Known rows:
rofleti: [ -4 -10  -8  14   1 -32  20  27 -13  -5 -22  -6  13   9  -4  -9  11  11
 -18   3 -16  -9 -12 -22   2 -12 -28  14  19  16 -14  13  10]
zazagrus: [-15  24  48   3  -7   7 -24 -34  28  -8  31   3   3 -24  -5  -7   8  11
  -5   7  -5 -45  -6  26 -21  43 -20 -27  27  19  17   4 -13]
luskizo: [-21  -4  -5  14  -6  -3   2  30 -10   1 -22  -7  15  17   2 -16  13  23
 -23 -19 -18   1  -2 -17  -1  -4 -13  20  -2   6  11  16   4]
brotrar: [  7   5   6   4   0  -8  -5 -30  16  -9  23  15  10 -24   8 -22   1  -3
   4  10   8 -18  -5 -23 -13  -3 -33  -3   0  -4   9  17 -20]
nuplus: [  5   3  -4   1   2  13   5   8  -6   4 -11  -1 -27  10 -11  14  -4  -4
  10 -13  18  25   9  20   4  -1  38  12  -3 -11  16  -5  20]
tripi: [ 30  13  -4 -30  15  21 -10 -12  21   4  39   4 -12 -13  13  20 -21 -31
  17  23   7   8   5  15   7 -14  17 -22 -13 -15  -2 -18   4]
tefle: [ 11   6  -4  -3   0  14  -7   6  -8   3  -9  -7 -20  10  -8  15  -6  -2
   8 -12  13  20   9  16   6   7  42  -2  -8  -9   4  -9  21]
bestu: [ -9 -10  -5   6   1 -24  15  27 -14  -7 -20  -2  19  14  -5  -8  12  14
 -16   7 -16  -7 -11 -24   0  -4 -27   9  16  15 -18  13   5]
stubril: [ -8 -12  -4   9  -2 -17  17  32 -14  -6 -19   2  20  17  -4 -12  19  15
 -12   6 -14  -3  -7 -24  -2  -1 -28  12  13  10 -14  19   5]
fiklak: [  9  -6  -1   8   8  17   7  15  -6   8  -4   1 -30  13 -10  22   2 -12
  13   6  19  21   4  12   6  -3  32   2  12 -10  16   1  21]
feve: [ 26   2  -6  -4  -8   0   4   7  -9  -1 -10   0 -20   6 -15   6  -2  -1
  16 -11  17  23  13  20   3   6  32   6  -9  -9  -8 -10  25]
truges: [-26  13  34  -2   0 -24   8  17  -5 -14 -17 -13  14   9 -21   8  12  24
 -24   7 -25 -36 -17  25  -8  38 -19 -12  51  43 -23  -6  14]
gelo: [-13  -7  -6  14 -12 -11   4  29  -9   2 -20  -6  17  14  -1 -20  17  23
 -19 -20 -20   0   3 -13   1  -2 -16  21  -4   8   1  10   6]
bragrik: [-13  13 -10   7  -7 -13  23  18 -26  -7 -27  -3  23  -4   9 -11   7  24
 -11 -14 -21   6  -9 -16   7  -4 -22  30   7  21 -16  15  -1]
flasak: [ 29  12  -4 -29  15  21  -9 -13  22   5  39   3 -13 -13  13  20 -21 -31
  17  24   8   9   6  14   7 -14  17 -21 -13 -16  -2 -20   5]
skigran: [ 29   9 -13  -4   0 -18  14  -2 -13  -8 -17  -8 -22  -2 -16  12 -13  -6
  12 -12  17  16   3  20   6  -3  32   7   0  -3 -14 -12  30]
kluki: [ -3   5   7  17   1   7 -18 -27  21   1  25  11   2 -20  14 -19   3  -2
  -5   2   4 -18  -4 -25 -10  -6 -23  -5  -2  -7  32  20 -19]
suveple: [ 16  -1  -7  13  13   7  -5   6 -18   6 -19  -8  -1  15   4  11  -2 -11
  15 -18  16  19  12  46   0   4  37  -2  -5 -15  20   8  20]
klakas: [ -9 -16  -1  21  -7  -9   7  37  -9   5 -14  -3  13  15   1 -10  23  16
 -16   0 -19  -5  -2 -22   1  -4 -23  11  11   9   1  16   5]
kefak: [ -7  -8  -7  11   1 -24  18  30 -15  -8 -20  -2  17  13  -3 -10  13  13
 -15   5 -15  -6 -11 -25  -1  -7 -27  12  17  13 -14  19   7]

Facts:
druskor tripi <- gisko, nuskas, sobir, stotuse, fiklak, suveple, bredrur
druskor riskin <- matudru, tulon, brofil, loka, brotrar, kluki
druskor stuplu <- sutas, buzo, tigek, gepo, daleplan, sutrin
druskor traklotes <- flogras, granu, grogrul, bragrik, dromun, fogel, rubi
druskor zibrem <- plustista
druskor trazu <- skigran, rekiklum, lefliklas, feve, gekle, betaram, trilirok
druskor kovudul <- kefak, brodak, gelo, stoluflun, mibibu, luploplok, suplo
druskor zegren <- zubon, zogrun, plagren, kigurel, tusu, bestu
druskor tuklos <- sumem, nogom, skelo, suflu, luplum, stinem, meplolar
druskor flasak <- buga, zimun, rofleti, biske, kleso, kotrogam, muvun
druskor klelek <- bidroba, pladem, tragudram, sotir, pleskul
druskor flutrar <- bosu, tadro, trudan
druskor brifle <- dedril, risul
druskor plotrar <- fofek, metil, ginu, liti, getres, taki
druskor nebamu <- gridrer, klasuk, luskizo, klakas, pekla, stubril, triflim
druskor ponos <- fizu, draskal, nuplus, lamu, busis, viplo, ledrok
druskor turo <- stemi, zazagrus, plaben, rosko, grapar, kevom, truges, tralas
druskor gibror <- ziskal, grotur, kige, sketuk, bebik, vustim, dribrek, nuplil
druskor kletres <- firak, madi, tefle
druskor stikar <- dristok
druskor minizos <- trozik
druskor tadrum <- pledi, manabre, seli, poples
matudru bramus: loka, brotrar
sutas bramus: daleplan
flogras bramus: dromun
tulon bramus: brofil
skigran bramus: trilirok
zubon bramus: bestu
brofil bramus: kluki
sumem bramus: suflu
nuskas bramus: sobir, stotuse
loka bramus: tulon
bidroba bramus: tragudram
sobir bramus: nuskas
nogom bramus: sumem
bosu bramus: tadro
grogrul bramus: bragrik, dromun
skelo bramus: luplum
zogrun bramus: tusu
gridrer bramus: pekla
klasuk bramus: triflim
stotuse bramus: sobir
luskizo bramus: klasuk
metil bramus: fofek
fizu bramus: draskal
buzo bramus: sutas
grotur bramus: ziskal
suflu bramus: sumem
gelo bramus: brodak
liti bramus: ginu
plaben bramus: zazagrus, stemi, grapar
luplum bramus: stinem, nogom
pladem bramus: sotir, pleskul
stinem bramus: meplolar
madi bramus: tefle
stoluflun bramus: kefak
tragudram bramus: sotir, pladem, pleskul
kigurel bramus: zogrun
tusu bramus: zubon, plagren
tefle bramus: firak, madi
vustim bramus: nuplil, bebik
nuplus bramus: draskal
biske bramus: muvun, kleso
bragrik bramus: rubi
luploplok bramus: gelo
sotir bramus: bidroba
dromun bramus: bragrik, flogras
fogel bramus: granu, dromun
suveple bramus: sobir, stotuse
suplo bramus: luploplok
pekla bramus: stubril
lefliklas bramus: rekiklum
trudan bramus: tadro
feve bramus: lefliklas, rekiklum
nuplil bramus: sketuk
seli bramus: manabre, pledi
busis bramus: ledrok, nuplus, lamu
gekle bramus: skigran, betaram
tralas bramus: rosko
rubi bramus: fogel
sutrin bramus: gepo, daleplan
taki bramus: fofek
meplolar bramus: sumem
trilirok bramus: feve, gekle
zeni b <- gisko, flogras, tulon, plustista, skigran, granu, loka, sobir, dedril, grogrul, gridrer, stotuse, metil, firak, brodak, dristok, trozik, fiklak, gepo, getres, bebik, tusu, tefle, nuplus, dribrek, mibibu, dromun, suveple, manabre, lefliklas, triflim, bredrur, feve, seli, tralas, rubi, betaram, trilirok
zeni c <- matudru, kefak, sumem, bidroba, bosu, fofek, skelo, tadro, klasuk, luskizo, fizu, stemi, buzo, ziskal, draskal, grotur, kige, plagren, klakas, ginu, gelo, liti, sketuk, pledi, madi, stoluflun, tragudram, rofleti, rosko, vustim, biske, risul, bragrik, luploplok, lamu, sotir, bestu, pleskul, suplo, pekla, stubril, trudan, busis, truges, viplo, ledrok, muvun, poples
zeni a <- sutas, zubon, brofil, nuskas, buga, nogom, zimun, zogrun, suflu, tigek, rekiklum, zazagrus, plaben, luplum, pladem, stinem, kigurel, brotrar, grapar, fogel, kleso, daleplan, kevom, nuplil, gekle, kluki, kotrogam, sutrin, taki, meplolar
fovel:
zubon > plagren > kigurel > zogrun > tusu > bestu
brofil > kluki > loka > tulon > brotrar > matudru
sumem > stinem > luplum > meplolar > nogom > skelo > suflu
granu > flogras > rubi > fogel > grogrul > bragrik > dromun
zimun > muvun > kotrogam > biske > kleso > buga > rofleti
stemi > plaben > zazagrus > grapar > kevom > tralas > rosko > truges
fiklak > suveple > sobir > nuskas > gisko > stotuse > bredrur
gepo > daleplan > sutrin > buzo > sutas > tigek
liti > taki > metil > fofek > getres > ginu
sketuk > kige > vustim > bebik > nuplil > dribrek > grotur > ziskal
madi > tefle > firak
nuplus > viplo > fizu > ledrok > lamu > busis > draskal
risul > dedril
luploplok > stoluflun > gelo > brodak > mibibu > kefak > suplo
pleskul > bidroba > sotir > pladem > tragudram
trudan > tadro > bosu
triflim > luskizo > klakas > klasuk > stubril > pekla > gridrer
seli > manabre > poples > pledi
gekle > rekiklum > betaram > feve > lefliklas > trilirok > skigran

Rows:
No name comes twice in this set of rows, the named rows included.
[ 26  -4  -3  -4   3   3  10  10 -15  -5  -6   2 -17   8 -12  22  -1 -11
  20  13  18  16   4   9   3   6  25  -9   9  -5 -17  -1  19] | getres
[  2  24   2  11 -14   8   2 -39   5   0  19  14  10 -48  24 -23   1   8
  11 -14  -3  -3   0  -8  -3  -3 -29  22  -8   4  17  16 -28] | fogel
[  1  10   4   1 -11  -8 -10 -37  19  -6  18  11  11 -28   7 -34  -2   5
   0 -14   4 -13   3  -7 -12  -1 -25  10 -17  -7  15   7 -19] | zogrun
[ -7  13   4  10  -5   5 -19 -33  19  -2  19   7   7 -23  13 -26  -3   5
  -7 -15   4 -15  -1 -13 -10  -5 -18   5 -15  -9  32  15 -22] | taki
[-31 -16   1  11   3  -3   6  32  -1   7 -14   2   9  26  -7  -8  19  15
 -26   3 -17  -1  -6 -24  -1  -3 -17  15  13   6  11   6   6] | pleskul
[  9   5   4   7  -2  -8  -1 -29  15 -10  22  16   8 -24   9 -25   2  -3
   5   9  10 -17  -5 -23 -14  -6 -34   0   0  -5  13  24 -19] | kleso
[ -3   7   2   0 -20 -14  17 -17  20 -27   6 -18  -7 -31   6 -24 -25  -9
   6 -25  15 -38  -7  -6 -13 -34 -28  10 -15   0   8  28 -47] | suflu
[-18  -9  -2   8 -10  -8   2  28  -9   4 -18  -8  19  14   1 -14  14  23
 -20 -16 -24  -3   2  -9   2   2 -17  15  -4  11  -5   3   2] | bosu
[-44 -15   3   7 -21   9  27  55   1 -12 -28 -28   0  22  -5 -11  -2  11
 -15 -32  -7 -16  -3  -6  -5 -28 -15  28  -7   8  13  29 -33] | sumem
[-13  -4  -7  -9  -8 -28   2  20  -4 -11 -21   2  21  23 -19 -28  10  28
 -26 -13 -13   1  -1 -24  -5   7 -15  17  -8   5 -19  -4  17] | tragudram
[-50   7  42   2   0   8  -1  27   3  -2 -10  -6   9  23 -20   9  21  27
 -27   4 -24 -27 -11  25 -12  42 -11  -6  45  32   7   1   7] | stemi
[-14  12   4   9  -3   3 -10 -35  25  -1  18  13   1 -21   7 -31  -3   4
  -9 -18   8  -9  -1 -12 -12 -10 -19  20 -12 -12  42  14 -17] | gekle
[ 20  11  -6   7  -9  17   5   5 -19   7  -9  -5 -21  -8   2  17  -1   0
  20 -15   9  26  10  21  12   4  34   9  -5  -2   0  -4  16] | rubi
[-14  29  46  -8  -3   1 -15 -38  23 -18  28   9   9 -23  -8 -11   2  11
  -1  14   1 -43 -10  23 -24  45 -24 -24  30  20   2   7 -15] | kevom

Now the same objects, written a new way:
Known rows:
gelo: [ -6 -18  34 -18  20 -10   9  39  -1  -3  13  -3 -34 -12  25 -37 -13  -9
   2   2   1 -34   2  39 -26  -2   2 -13  18]
grotur: [-13 -34 -39  21 -15  15  27   7  10   2  34  38 -15   6 -41 -43  30   8
 -40 -29  18  21   8   8  45  24  36 -18 -35]
rofleti: [ 27 -15  12  53  32 -47 -25  36  17  -9  53 -30 -11 -15   8  19  33  40
 -23  41  18  29  18  31  -7  -8  37 -12  52]
klakas: [ 23  23   7  26  -4  18  25  43   3 -12  11 -12  -6  16  22 -35  -7  -6
  -5   3  24  20  45  50 -13  -7  21   6 -14]
madi: [ -4   8  18 -18  18 -13  38  16 -10 -31  16  -9  21 -12  15  -5 -19  28
  23  -4  31 -15  44  39 -18  20   8  20   0]
risul: [ -1  12  12  -5  11  -2  22  27  -2 -28  22  -9  11   8  28   8 -28  15
  10  -5  46 -10  25  34   2   8   0   1  -9]
metil: [ 37  29   7 -23 -35   7  37 -42 -26   7 -44  25 -13 -10  18  15 -60  17
  -9 -33  18   9 -10   5  35 -10 -42   4  17]
betaram: [ 32  37  25  55  16 -75   4  -3  36   7  32 -33 -25   3  80  21 -24  22
  51  23  14  79  30  58  18 -12 -26  16  85]
gekle: [  0   6 -17 -13  18  -2  15   2  21 -13  16 -17   5  34  31  15  -3   5
  42   2  49 -26  21  15 -54  10  -1   6 -40]
pleskul: [-45  -5  -5 -33  19  -4  30  16 -10 -56  26 -34  28  -6   8  25 -39  24
  30  -4  14 -41 -18  22   6  27  -8   6 -18]
plotrar: [ -7  22 -32  32  19  -4  -6 -15  -2  37  -4 -12  -4  -1   9  -4 -13  11
  24  23  -4   7 -22 -21 -55  15   7  44   2]
stinem: [  3 -13  -2 -22  10  -1  -2   8   7  -4   2 -10  -9  11  27  19  -2   2
  34 -10  30 -52  -5   7 -58  -7 -13  -8 -26]
liti: [ 20  38 -17   8 -36  83  51  45 -19  -6 -42   2   7  41  10 -62 -48 -29
 -29 -37  39  -2  33  30   1   6   6  14 -71]
sketuk: [-77 -23 -24 -13  10 -26  30   2   2 -30  57  -7   5  10 -10 -33  -2   9
  38 -46  18  -7   4  24  27  50   1 -10 -21]
flasak: [  1  26 -31  29  23 -11  -3 -18   3  33 -13 -11  -4  -3   7   2  -3  10
  29  22   4   4 -20 -20 -54  21  15  39   5]
trazu: [ -5  10 -23  24  25  -3  -8 -17  -2  28  -6  -2   2  -9   4   2  -5   7
  27  23   6   5 -26 -25 -59  13   9  32   7]
loka: [ 30  34   3  14 -26  11  14  -4   7   8 -23 -12 -24  26  38   3 -63 -12
  13 -15   5  50  -4  31  38 -10 -41   9  33]
stemi: [ 22  38  36   5  21  24  -3  55   1 -51  -2 -74  28  25  47  39 -64  -5
  27  32   3 -31  -3  41 -35   1  -7  26   9]
zibrem: [ 13  23 -21  21  19  -5   2 -17  11  14  -4  -7  -7   3   7  12  -5  13
  22  18   2   7 -18 -15 -42  20   4  31  -5]
sutrin: [ 27  -8 -11 -31  21  -9  22  -7   4  -1   3   7  -2  -5  14  11  33  22
   6   9  45 -27  27  11 -61   0  15  -3 -18]

Rows:
No name comes twice in this set of rows, the named rows included.
[-40 -49 -59  -2  22 -21  20  -7  41 -15  63  14 -17   3 -30  -3  60  14
  21  -1  26 -12  -5   0  -7  33  30 -24 -47] | nuplil
[ -3   9  24 -21   6 -24  43  21  27   6  -1 -10 -50 -13  36 -15 -23 -13
  25  29 -48  23 -20  60   8  14 -38   4  46] | brodak
[ -10   -2  -19   15  -24   29   39   19    2   10   15   34  -19   23
  -15 -107    5  -12  -13  -48   29   42   56   28   13   20   18   -4
  -36] | vustim
[-39  -3 -59  34  17 -22   0 -39 -10  54  26  10 -22   6  -9 -35  25   1
  41 -24  10  44 -24 -34 -24  27  13  12  -6] | gibror
[-49 -23 -26 -23 -10   0  31  -8 -12 -13  36  25   1  10 -25 -42 -10   7
  10 -63  26 -14   8   7  36  31 -16 -11 -34] | kige
[ 28  15 -12  46 -36  -4  37 -21  17  36  -1  37 -52  28   7 -72   7 -15
  19 -55  -4 110  55  37  49  -6  -6   7  36] | dribrek

Now the same objects, written a new way:
Known rows:
brotrar: [ -1 -30 -19 -13   3  12  -9  42  26  -6 -29 -21  27 -31 -13  16  17  -6
 -49  39  29  39 -65 -17 -13 -37   6 -26  10   0  10   4  -1  52]
suflu: [ -3 -16   3  18  -5  11 -49  25  -2  -5   2  10  48  11  15 -20  45 -14
  -5  17  25  24 -71  13   2 -22 -11  51  -6 -11   8  14 -12  20]
pladem: [-12 -19   8   3   4  21 -34  25   1  -2 -18 -16  33   2  -1   8  19  -3
 -24  17  12  16 -43   8 -20 -35 -30  34  -5 -20  14  10 -22  43]
plaben: [ 13  52  23 -13  36  21 -29  33 -27  13  17 -50 -13 -18  38  20  25  -3
 -46 -25  28  19 -56 -16 -40  -3 -41  63  -1 -50  -4  -1 -28  54]
feve: [  0   2  -3  -4 -49  -9  -1  -6  -2  -2 -13  36   2  19 -13   1  14 -27
  -7   2  16 -11  17   5   5 -10  -6  -5 -39  -1   7 -11  -5  -2]
seli: [ -1  28   5  20 -27 -28  -3  -5 -11 -13 -11  22 -15  27   6  -9  29 -12
   1 -30   9  -6  29  -7  12 -11   2   9 -33 -26  -7  -9 -14   7]
dribrek: [-32 -23   3 -18 -50 -74  -1 -11 -11  29 -34  21  -4 -36  44 -11  22 -17
  48 -17  -4 -26   0  -3 -25 -12 -16 -16 -16  31 -11   8 -31  18]
plustista: [ 12  20   1  -1 -35 -23   5  -2   2   3 -13  22  -3   2  -4   4  15 -18
  -6 -11  21  -6  11   1   6 -10  11  -8 -22   0  -4  -6  -3  10]
tralas: [ -3  56 -29 -29 -51 -35 -18 -20 -25  30   9   2 -67 -30  73  18   4  -9
 -74 -25  40   2  -7  -1  19  12 -23 -13 -14 -31 -33  21 -22  27]
vustim: [-31  -7  21  -6  33 -53  21 -35   5  29  29 -10 -22 -25  34  -4  -7  26
  84 -36 -43  -9  38  36 -34   2 -21  -7  16  43 -20 -21 -38   0]
bestu: [ -4 -49 -13 -27  -4  21   6 -27  15  23  36  58 -37 -13 -23 -22 -53 -11
  16  32 -25  -8  -7   0  24   2 -34 -35  26  20 -17   6  -5 -51]
poples: [-21   7 -28  -3  25  -5  20  -8   8  -4  30   5 -19   5   0  -8 -22  -6
   2  -7  -6   6  27  22  16  13   4 -55   8  16 -26 -13   5 -51]
klasuk: [  5   6   7   0  15   6  27 -16  16  -3  33   4   5  12  -7   7 -23   8
  -4 -20 -17   9  26  34  15   5  15 -37   8  19 -16 -28   3 -35]
biske: [-22   6  -4   4  15  -4  15 -27   7  -6  42  11   2  23  16  -5 -19   9
   4 -28 -16   3  41  45  31  12   0 -24   6  12 -27  -8   0 -43]
fizu: [  4  24   6  10  32 -13  12 -27  22  -4  48 -10 -26  21   1  10 -18  21
  15 -27 -14  25  41  50  18   2   8 -18  18  16  -8 -17  -4 -26]
klakas: [ 22  10  34  -5  29  10  18 -33  24  18  42   8 -21   7 -31   8 -45  13
  40  -8 -31   4  28  31   5  -8 -11  12  15  12  -2 -33 -11 -24]
zegren: [-15 -10 -38  34  -3  26 -15   8 -31 -20 -37 -23   6   8   9   1   1  31
  -9  38  10 -32  18 -21  -3  54  14  20  23   7  36  48  39   6]
tripi: [  4  -7 -15  30   5  29  -9   0 -22 -18 -34 -20   2  10  -7   8  -5  32
   9  35  -5 -34   9 -15  -2  39  14  43  28  -3  41  50  34  11]
stuplu: [ -4  -6 -34  28   1  14  -4  17 -25 -28 -46 -38  17   5  11  13  11  33
  -7  24   5 -30   6 -21   1  55  29  14  26   1  32  47  42  14]
nebamu: [-15 -19 -22  30  -1  33 -19  -9 -25 -17 -31 -16   2  10   0   3  -3  32
   6  46  -2 -33  13 -15  -1  41   9  41  32  -4  38  54  30   5]

Rows:
No name comes twice in this set of rows, the named rows included.
[-36 -40  -2 -36  11 -48  26  -5  -1  38   7   8  15 -48  33 -20 -32 -14
  59 -23 -59 -16  -9 -14 -18   3 -12 -72  16  50 -34  13  -9 -46] | ziskal
[  5 -27  27 -36 -33 -49  28   3  -2  37 -37   6   5 -49   8   3   8 -25
  59 -10 -21 -35  -4 -20 -56 -22 -15 -19 -29  41   7 -31 -35  27] | bebik
[ 19  24  -9 -58   3  13  25 -12  -8  49  53  10 -62 -65  26  15 -67 -13
 -38  -7  -2  -4 -29 -18  10  17 -27 -39  35  -8 -40  14  -1 -35] | rosko
[ 26  57 -23 -20  14  41   5  21 -78  15  -1 -59 -48 -51  67  27 -26  10
 -61  -3  17 -61 -30 -48 -39  94 -34  61  23 -36  10  41  15   5] | turo

The same objects again, as new rows of numbers:
Known rows:
risul: [-20  27  -5  31  11  -3 -18 -20 -18 -20   5  50  -9   8  -2]
suflu: [ 32  22  18 -13   5  16 -45  11 -20   2   1 -96  -8  24 -27]
triflim: [ -5   5 -46  23  -5 -22  28 -23  34  -1   9  -6   2  -4  29]
manabre: [ -4   5 -38  23 -14 -15  28 -22  35   3  12 -11   2  -1  27]
skigran: [  7 -18 -17 -16 -34  26  24   3  24  49  13 -29  -5  19  16]
zegren: [ 29 -30  20   6  24 -22  31  50  -8 -10   1   4  32 -53 -12]
rekiklum: [-15  15  16 -19  12 -21 -28 -28  14 -39  -8 -32   2 -21   9]
klelek: [ 29 -28  20   6  23 -22  31  50  -8 -10   1   4  32 -52 -11]
tefle: [ 12   1 -50 -13  -7  -4  30 -28  24  17  11  -7 -12  11  24]
mibibu: [ -7  -7 -18  23 -32   2  24  -3  35  23  11 -25   6   5  19]
grapar: [-47  14  36 -37 -17 -61  -7   6 -21 -36  22 -52   8  17  11]
firak: [ -6   6 -31  23 -22  -8  28 -19  35  10  13 -15   3   1  26]
sobir: [ 24  -8 -45  -1 -32 -14  33 -23  -3  23 -51 -12  17  28  43]
brifle: [ 29 -21  22   4  17 -18  33  43  -7 -12   3   5  29 -51  -9]
stuplu: [ 28 -30  21   5  26 -22  32  50  -8 -10   1   4  33 -54 -11]
trozik: [ -5  15 -30  21 -42   2  26 -20  33   7  14 -17  -1   1  22]
trilirok: [  8 -15 -25 -17 -27  21  24  -4  24  43  13 -23  -5  16  19]
stikar: [ 30 -13  23   5  12 -16  34  39  -7 -14   5   5  25 -48  -9]
stoluflun: [ -6  11 -12   1  18   7 -18 -10 -28  -1   0  46 -17  21  -9]
brofil: [  4  14  -2 -48  25 -19 -25 -35   2 -34 -14 -27 -11  -7   5]

Rows:
No name comes twice in this set of rows, the named rows included.
[  8 -17 -17 -10 -35  23  25   3  25  46   8 -31  -5  23  13] | gridrer
[-14  13  23 -16   6 -16 -28 -21  13 -34 -13 -39   3 -15   5] | kotrogam
[ 10  -9 -37 -14 -17   5  27 -14  24  30  10 -16  -8  15  20] | tulon
[-12  19   8 -14  17 -30 -26 -31  13 -46 -13 -30   1 -20   8] | zimun
[ 13  -3 -58  -9   1 -13  31 -29  25  11   8  -4 -10   8  25] | nuplus
[-24  -9 -17 -29 -47 -34  47  19  -9  32  41 -36   0  50  24] | tralas
[ -5  12 -36  23 -20 -12  30 -25  35   3  12 -10  -1   1  28] | dedril
[ -8 -12  -5  22 -43  16  24   8  36  34  11 -33   9   9  17] | bredrur
[-30  14  12 -65   1 -66  -5  -8 -32 -37  18 -43  -6  27  11] | plaben
[ 29  26   1 -20  21  -3 -41  -7 -16 -16  -2 -76 -11  15 -16] | meplolar
[ -4  11 -19  -6  25   3 -17 -16 -29  -4   2  53 -20  19  -6] | luploplok
[  7 -19 -27  -9 -29   3  42  -4  42  21  -5 -18 -24  33 -13] | grogrul

